Here is a tiny trained network, its code and every weight. The questions are about switching its units off for an input and a class, where a switched-off unit gives its printed mean instead of its output.

import numpy as np


def w(rows, s, z=0):
    codes = np.array(rows[::2]) - 128.0
    scale = np.full(codes.shape[1], s)
    scale[-1] = z or s
    return codes * scale


def f(y):
    return np.maximum(y, 0)


def log_softmax(a):
    a = a - a.max(-1, keepdims=True)
    return a - np.log(np.exp(a).sum(-1, keepdims=True))


def net(x, mask):
    res = np.array(x, float).reshape(1, 8) / 4 @ E
    y = f(res @ A[0][:, :-1].T + A[0][:, -1])
    res = res + np.where(mask, y, B[0][:, -1]) @ B[0][:, :-1]
    return log_softmax(res[-1] @ U[:, :-1].T + U[:, -1])


A, B = {}, {}
E = w([
[125,128,131,129,126],'x0',
[79,242,191,159,54],'x1',
[136,129,126,127,126],'x2',
[134,137,123,116,127],'x3',
[73,223,2,166,178],'x4',
[129,130,132,123,129],'x5',
[37,109,107,61,43],'x6',
[122,117,131,142,128],'x7',
],0.0091)
A[0] = w([
[179,103,101,108,76,133],'N1',
[75,170,161,119,57,92],'N2',
[108,58,127,107,96,135],'N3',
[129,90,131,79,99,115],'N4',
[127,57,144,82,107,127],'N5',
[248,104,118,177,188,179],'N6',
[134,107,161,195,204,187],'N7',
[195,122,210,146,107,166],'N8',
[123,118,46,122,196,85],'N9',
[92,129,80,115,158,56],'N10',
[112,132,88,121,69,183],'N11',
[143,139,188,124,140,19],'N12',
[161,133,185,114,123,194],'N13',
[101,40,106,41,88,180],'N14',
[79,134,73,121,150,144],'N15',
[112,53,138,137,126,115],'N16',
[124,121,117,116,196,16],'N17',
[119,144,166,115,88,3],'N18',
[90,175,143,155,115,115],'N19',
[137,163,101,176,109,96],'N20',
[105,137,110,186,140,178],'N21',
[110,174,149,190,177,107],'N22',
],0.013,0.0048)
B[0] = w([
[94,132,144,109,162,158],'N1',
[119,50,48,159,104,209],'N2',
[167,206,136,132,187,181],'N3',
[75,170,153,112,187,170],'N4',
[98,203,166,110,164,190],'N5',
[154,45,101,147,86,253],'N6',
[155,131,101,133,94,208],'N7',
[103,73,87,152,70,215],'N8',
[78,104,106,123,48,214],'N9',
[118,54,22,199,109,171],'N10',
[77,27,79,151,155,185],'N11',
[196,151,3,41,29,152],'N12',
[71,29,33,139,132,189],'N13',
[145,144,179,106,209,224],'N14',
[226,44,136,120,104,199],'N15',
[123,225,154,142,220,169],'N16',
[152,135,106,74,74,156],'N17',
[65,89,100,154,155,154],'N18',
[183,97,172,45,83,187],'N19',
[175,213,170,102,167,172],'N20',
[159,199,219,123,71,186],'N21',
[158,237,228,113,120,194],'N22',
],0.0061,0.012)
U = w([
[98,87,112,176,182,159],'0',
[138,146,114,126,85,238],'1',
[131,249,160,111,183,1],'2',
],0.016,0.0012)

Each question gives the input, the list of numbers given to net, and the class t.
The units are the neurons (one row each of A and B). Each row of codes is followed by its name. A weight is (code - 128) times the scale printed after its matrix; where a second scale follows, it is the last column's (A, B and U).
mask holds one flag per neuron, in row order. A switched-off neuron (its flag False) gives its mean, the last column of its row in B, instead of its output. The means were averaged over made-up inputs and are rounded, as every weight is.
A unit's drop is (log p(t) with every unit on - log p(t) with that unit switched off) / (log p(t) with every unit on - log p(t) with every unit switched off).
The circuit of an input: a set's keep is (log p(t) with only the set's units on - log p(t) with every unit switched off) / (log p(t) with every unit on - log p(t) with every unit switched off). Starting from the 12 units with the biggest drops (on a tie, the unit counted first), units are removed one at a time, each time the one whose removal leaves the highest keep (on an exact tie, the one counted first), for as long as the keep stays at least 0.8.
units of the circuit, in order: the units of the circuit, biggest drop first
k most important neurons: the k neurons with the biggest drops, biggest first
drop when u is switched off: that unit's drop, to one decimal
input [1,0,7,-1,7,-8,7,1], class 0: units of the circuit, in order -> (N11)
input [3,-8,6,1,4,-7,-1,-8], class 1: 2 most important neurons -> (N9, N17)
input [-7,2,-7,-5,8,6,-4,8], class 2: 2 most important neurons -> (N22, N20)
input [4,8,8,0,0,-3,4,7], class 0: units of the circuit, in order -> (N2, N11)
input [0,-6,-2,-2,-6,4,1,4], class 2: 3 most important neurons -> (N5, N16, N3)
input [4,6,3,3,-7,2,1,8], class 0: 2 most important neurons -> (N13, N18)
input [-4,-8,-2,3,5,3,-1,8], class 1: 4 most important neurons -> (N9, N17, N11, N13)
input [2,-8,4,-7,2,6,-2,6], class 1: units of the circuit, in order -> (N17, N9)
input [7,3,-1,6,0,8,7,1], class 0: 2 most important neurons -> (N11, N2)
input [4,5,-6,-3,-6,4,3,6], class 0: drop when N9 is switched off -> 0.0
input [6,0,-8,-5,-1,-3,7,6], class 2: drop when N14 is switched off -> 0.2
input [2,-1,-7,7,4,-4,8,-5], class 0: drop when N11 is switched off -> 0.1
